Below are the code and all the weights of a small trained network. Each question names an input and a class and asks about switching units off, where a switched-off unit gives its printed mean instead of its output.

import numpy as np


def w(rows, s, z=0):
    codes = np.array(rows[::2]) - 128.0
    scale = np.full(codes.shape[1], s)
    scale[-1] = z or s
    return codes * scale


def f(y):
    return y / 2 * (1 + np.tanh(0.7978845608 * (y + 0.044715 * y**3)))


def log_softmax(a):
    a = a - a.max(-1, keepdims=True)
    return a - np.log(np.exp(a).sum(-1, keepdims=True))


def net(x, mask):
    res = np.array(x, float).reshape(1, 4) / 4 @ E
    y = f(res @ A[0][:, :-1].T + A[0][:, -1])
    res = res + np.where(mask, y, B[0][:, -1]) @ B[0][:, :-1]
    return log_softmax(res[-1] @ U[:, :-1].T + U[:, -1])


A, B = {}, {}
E = w([
[136,2,119,94,170,218,104,126],'x0',
[124,140,218,195,174,159,85,27],'x1',
[161,119,102,251,107,230,250,156],'x2',
[35,108,63,209,115,103,51,146],'x3',
],0.0081)
A[0] = w([
[91,96,94,229,137,114,176,149,43],'N1',
[223,176,198,10,141,162,210,118,23],'N2',
[163,122,41,44,103,116,164,176,42],'N3',
[147,225,146,155,63,90,124,144,36],'N4',
[151,100,92,100,91,117,139,218,44],'N5',
[119,112,142,53,139,76,100,102,115],'N6',
[123,157,208,222,184,118,85,84,103],'N7',
[150,116,117,160,83,174,207,142,80],'N8',
[126,31,141,123,156,148,124,123,89],'N9',
[163,171,254,151,191,191,88,51,109],'N10',
[207,135,182,75,113,144,176,114,115],'N11',
[25,131,103,183,106,166,70,176,3],'N12',
[106,160,67,76,130,106,176,194,176],'N13',
[157,101,72,105,62,104,157,206,132],'N14',
[123,150,176,191,71,207,142,129,81],'N15',
[144,42,124,112,170,172,122,148,37],'N16',
[135,255,187,152,101,41,182,126,147],'N17',
[172,164,149,38,193,68,34,112,35],'N18',
[139,112,118,63,192,194,142,116,169],'N19',
[70,126,189,15,95,97,109,103,135],'N20',
[190,52,116,91,166,182,84,139,133],'N21',
[79,141,135,96,172,101,34,166,84],'N22',
[208,132,171,79,144,117,163,110,74],'N23',
[50,55,75,170,123,107,86,121,119],'N24',
[193,145,140,165,86,187,199,141,99],'N25',
[118,31,158,108,116,183,85,162,162],'N26',
[132,127,134,171,142,158,194,156,31],'N27',
],0.0084,0.0046)
B[0] = w([
[114,100,160,157,106,162,72,178,186],'N1',
[28,174,66,117,69,140,27,129,240],'N2',
[140,25,129,93,226,116,111,42,194],'N3',
[170,32,254,114,35,49,164,96,167],'N4',
[115,11,164,100,188,142,130,69,174],'N5',
[201,130,172,195,172,186,122,205,203],'N6',
[84,46,61,61,178,126,183,65,209],'N7',
[176,109,185,200,181,148,82,196,216],'N8',
[165,86,173,120,78,58,179,83,176],'N9',
[104,52,88,98,204,125,172,62,255],'N10',
[41,142,58,99,73,123,63,153,207],'N11',
[66,111,90,143,111,87,57,146,173],'N12',
[117,72,77,87,177,111,174,79,209],'N13',
[104,46,89,85,186,154,131,62,210],'N14',
[158,108,143,147,170,186,87,140,196],'N15',
[171,82,223,103,56,58,121,156,176],'N16',
[146,87,170,124,50,50,220,132,234],'N17',
[162,76,172,170,149,188,109,200,234],'N18',
[99,164,112,106,87,68,171,129,199],'N19',
[177,124,151,183,164,198,136,210,227],'N20',
[144,128,162,104,68,95,202,141,207],'N21',
[122,105,140,164,131,173,117,174,199],'N22',
[53,167,79,122,89,135,19,122,182],'N23',
[69,156,69,119,73,128,108,150,201],'N24',
[153,90,130,176,138,169,85,194,232],'N25',
[192,144,142,112,41,37,190,117,209],'N26',
[155,53,220,152,147,146,89,178,178],'N27',
],0.0079,0.0082)
U = w([
[201,126,166,170,159,203,101,211,124],'0',
[182,134,170,96,1,30,211,110,101],'1',
[96,98,93,70,248,131,155,17,98],'2',
[5,173,68,116,36,123,31,145,123],'3',
[158,199,49,99,129,132,220,144,248],'4',
[175,221,133,130,149,146,109,91,107],'5',
],0.011,0.017)

Each question gives the input, the list of numbers given to net, and the class t.
The units are the neurons (one row each of A and B). Each row of codes is followed by its name. A weight is (code - 128) times the scale printed after its matrix; where a second scale follows, it is the last column's (A, B and U).
mask holds one flag per neuron, in row order. A switched-off neuron (its flag False) gives its mean, the last column of its row in B, instead of its output. The means were averaged over made-up inputs and are rounded, as every weight is.
A unit's drop is (log p(t) with every unit on - log p(t) with that unit switched off) / (log p(t) with every unit on - log p(t) with every unit switched off).
The circuit of an input: a set's keep is (log p(t) with only the set's units on - log p(t) with every unit switched off) / (log p(t) with every unit on - log p(t) with every unit switched off). Starting from the 12 units with the biggest drops (on a tie, the unit counted first), units are removed one at a time, each time the one whose removal leaves the highest keep (on an exact tie, the one counted first), for as long as the keep stays at least 0.8.
circuit, biggest first: the units of the circuit, biggest drop first
top k neurons: the k neurons with the biggest drops, biggest first
drop of u: that unit's drop, to one decimal
input [-2,-8,8,-8], class 0: circuit, biggest first : (N8)
input [-4,-5,4,-4], class 2: circuit, biggest first : (N14 N3)
input [6,-6,4,6], class 1: circuit, biggest first : (N26 N16)
input [7,-4,-8,-1], class 0: top 3 neurons : (N20 N6 N18)
input [-2,-5,-4,-5], class 2: top 2 neurons : (N3 N13)
input [6,8,-8,-4], class 0: top 2 neurons : (N18 N20)
input [-1,-4,-4,0], class 0: top 3 neurons : (N10 N7 N20)
input [-7,-3,5,6], class 1: top 2 neurons : (N4 N17)
input [8,0,-6,-2], class 1: top 2 neurons : (N26 N21)
input [6,-6,5,8], class 3: top 2 neurons : (N24 N12)
input [-2,-3,-2,-4], class 3: top 2 neurons : (N2 N10)
input [-5,-8,-1,-8], class 2: top 4 neurons : (N3 N13 N14 N5)
input [-5,-7,-3,-7], class 2: top 3 neurons : (N3 N13 N14)
input [5,6,3,4], class 2: circuit, biggest first : (N7)
input [3,7,1,-8], class 3: top 3 neurons : (N2 N11 N23)
input [7,-2,0,7], class 1: top 3 neurons : (N26 N2 N9)
input [4,-1,-6,5], class 0: drop of N6 : 0.1
input [4,-4,-2,-6], class 3: drop of N11 : 0.1
input [2,-1,-2,-8], class 3: drop of N18 : 0.0
input [7,-6,-1,3], class 1: circuit, biggest first : (N26)
input [4,-4,-3,2], class 1: drop of N10 : 0.4
input [6,2,-2,-8], class 3: top 3 neurons : (N2 N23 N11)
